Below are the code and all the weights of a small trained network. Each question names an input and a class and asks about switching units off, where a switched-off unit gives its printed mean instead of its output.

import numpy as np


def w(rows, s, z=0):
    codes = np.array(rows[::2]) - 128.0
    scale = np.full(codes.shape[1], s)
    scale[-1] = z or s
    return codes * scale


def f(y):
    return np.maximum(y, 0)


def log_softmax(a):
    a = a - a.max(-1, keepdims=True)
    return a - np.log(np.exp(a).sum(-1, keepdims=True))


def net(x, mask):
    res = np.array(x, float).reshape(1, 5) / 4 @ E
    y = f(res @ A[0][:, :-1].T + A[0][:, -1])
    res = res + np.where(mask, y, B[0][:, -1]) @ B[0][:, :-1]
    return log_softmax(res[-1] @ U[:, :-1].T + U[:, -1])


A, B = {}, {}
E = w([
[128,128,128],'x0',
[128,128,128],'x1',
[166,93,249],'x2',
[34,82,148],'x3',
[61,216,174],'x4',
],0.013)
A[0] = w([
[141,138,157,148],'N0',
[106,47,130,36],'N1',
[82,165,151,29],'N2',
[169,254,155,84],'N3',
[147,132,131,71],'N4',
[136,213,89,202],'N5',
[83,101,34,207],'N6',
[91,166,151,3],'N7',
[131,82,153,205],'N8',
[92,149,143,24],'N9',
[159,119,209,118],'N10',
[228,154,103,233],'N11',
],0.026,0.0041)
B[0] = w([
[132,135,155,168],'N0',
[204,96,136,192],'N1',
[53,105,115,186],'N2',
[244,180,145,250],'N3',
[121,118,147,142],'N4',
[164,90,43,227],'N5',
[107,246,109,243],'N6',
[61,124,141,178],'N7',
[168,116,138,190],'N8',
[73,107,128,164],'N9',
[121,114,242,233],'N10',
[3,106,134,240],'N11',
],0.042,0.02)
U = w([
[38,114,77,96],'0',
[197,234,221,240],'1',
[66,40,225,3],'2',
[253,5,177,131],'3',
[220,101,58,146],'4',
],0.011,0.0044)

Each question gives the input, the list of numbers given to net, and the class t.
The units are the neurons (one row each of A and B). Each row of codes is followed by its name. A weight is (code - 128) times the scale printed after its matrix; where a second scale follows, it is the last column's (A, B and U).
mask holds one flag per neuron, in row order. A switched-off neuron (its flag False) gives its mean, the last column of its row in B, instead of its output. The means were averaged over made-up inputs and are rounded, as every weight is.
A unit's drop is (log p(t) with every unit on - log p(t) with that unit switched off) / (log p(t) with every unit on - log p(t) with every unit switched off).
The circuit of an input: a set's keep is (log p(t) with only the set's units on - log p(t) with every unit switched off) / (log p(t) with every unit on - log p(t) with every unit switched off). Starting from all 12 units, units are removed one at a time, each time the one whose removal leaves the highest keep (on an exact tie, the one counted first), for as long as the keep stays at least 0.8.
units of the circuit, in order: the units of the circuit, biggest drop first
unit that matters most: the unit with the biggest drop
top k neurons: the k neurons with the biggest drops, biggest first
drop of u: that unit's drop, to one decimal
input [5,-4,-1,6,4], class 0: unit that matters most	N10
input [-3,1,1,8,-5], class 3: top 2 neurons	[N1, N3]
input [6,1,5,3,0], class 3: top 2 neurons	[N6, N11]
input [3,-3,-2,1,7], class 0: top 2 neurons	[N2, N7]
input [-1,-5,-6,0,-1], class 0: top 3 neurons	[N3, N10, N5]
input [1,-7,0,-4,8], class 4: top 4 neurons	[N5, N3, N6, N10]
input [-8,8,-3,-1,5], class 4: top 2 neurons	[N5, N11]
input [5,4,0,-7,6], class 4: top 3 neurons	[N5, N3, N6]
input [-4,-4,2,-2,0], class 2: top 2 neurons	[N6, N3]
input [2,5,-7,-1,7], class 4: top 3 neurons	[N5, N3, N11]
input [-7,-7,1,-7,-2], class 2: top 2 neurons	[N11, N6]
input [-8,-5,0,0,-5], class 0: drop of N10	1.0
input [5,-8,6,1,0], class 3: drop of N6	1.3
input [-2,-1,5,-1,-4], class 2: units of the circuit, in order	[N3]
input [-5,6,3,-4,-2], class 2: drop of N2	0.0
